Each row has a name. Each piece below is followed by the name of the row it came from, unless a question asks for something else. Each question is about the rows just above it.

J: [-3.25 -3.36  3.24  4.14  1.58 -0.14  3.21  1.05  1.52 -2.74  2.01  0.54
  4.03 -1.26  2.12 -0.56 -4.68  2.35 -4.58 -2.81 -4.82 -1.09 -2.03]
X: [-5.96 -1.46  3.52  3.15  2.90 -1.25  1.13 -1.15 -0.37 -1.85 -3.39 -0.84
  2.43 -7.33  4.63 -0.15 -6.17 -0.99 -6.80 -0.58 -1.26 -1.21 -0.09]
N: [-0.28 -3.17 -2.21 -5.76 -2.78 -4.72 -0.62  2.53  5.43  3.07 -0.81 -0.02
  2.13  4.17  0.88  0.12 -1.99 -2.85 -0.83  7.84  1.09 -2.35  2.50]
C: [ 2.73  3.97 -1.93 -0.42  0.71  1.54 -1.53 -0.29 -2.11 -0.30 -2.52 -0.63
 -4.12 -3.60 -0.21  3.60  2.55  1.49  0.12  0.31  2.24  0.75  1.90]
Y: [ 0.05 -2.31  0.32 -3.54 -4.28 -4.12 -1.19  4.79  7.38  2.31  2.39  1.38
  4.99  9.47 -1.31  0.13 -4.83  2.23  3.78  5.57 -0.05 -4.06  1.62]
U: [ 2.21 -0.21 -0.09 -2.41 -3.22 -3.43 -2.70  1.28  3.50  2.45 -0.44  1.62
  1.82  7.57 -1.88 -3.01 -0.14  1.12  2.95  3.84  1.31 -0.49  1.67]
K: [-3.25 -1.33  3.24  4.14  1.58 -0.14  3.21  1.05  1.52 -2.74  2.01  0.54
  4.03 -1.26  2.12 -0.56 -4.68  2.35 -4.58 -2.81 -1.49 -1.09  1.48]
L: [-0.72 -3.97 -1.63 -4.41 -2.18 -1.87 -0.82  0.84  1.70  2.86  1.67 -0.28
  1.28  4.17 -1.16 -1.15 -0.38 -3.97  4.99  2.78 -1.62 -1.51 -0.35]
D: [ 5.21  2.24 -4.60 -1.00  0.90  4.17  1.25 -1.67 -4.78 -0.39  2.01 -0.80
 -5.94 -1.79 -2.52  1.89  8.61 -1.65  4.41 -3.44  1.14  3.57 -1.47]
Q: [-3.73 -2.80  0.35  1.39  2.59 -1.44  4.58 -0.40  1.14 -2.03 -0.74 -0.82
  1.95 -5.57  4.68 -0.10 -2.64 -2.67 -2.53  0.59 -0.15  0.01 -1.09]
B: [ 4.94  5.45 -1.43  1.41  0.72  2.91 -2.75 -2.64 -5.11 -0.24 -2.49  0.16
 -5.68 -2.13 -2.25  0.18  6.27  1.83 -0.41 -2.86  2.40  3.56  0.83]
H: [ 3.03  2.27 -1.88  0.63  0.35  4.38  0.08  0.33 -3.35 -0.90  3.27 -0.42
 -3.28 -0.31 -2.99  3.20  3.68  1.69  1.81 -4.54 -0.68  0.72 -1.52]
which: [-0.09 -2.41 -3.22 -3.43 -2.70  1.28  3.50  2.45 -0.44  1.62  1.82]
U
What comes right after [-1.99] in the named rows?
[-2.85]
Where do [7.38 2.31 2.39 1.38 4.99] appear?
Y
The row with [-2.80  0.35  1.39  2.59 -1.44  4.58 -0.40  1.14 -2.03 -0.74] is
Q
What comes right after [1.49] in the named rows?
[0.12]
which: [-1.53 -0.29 -2.11 -0.30 -2.52 -0.63 -4.12 -3.60]
C

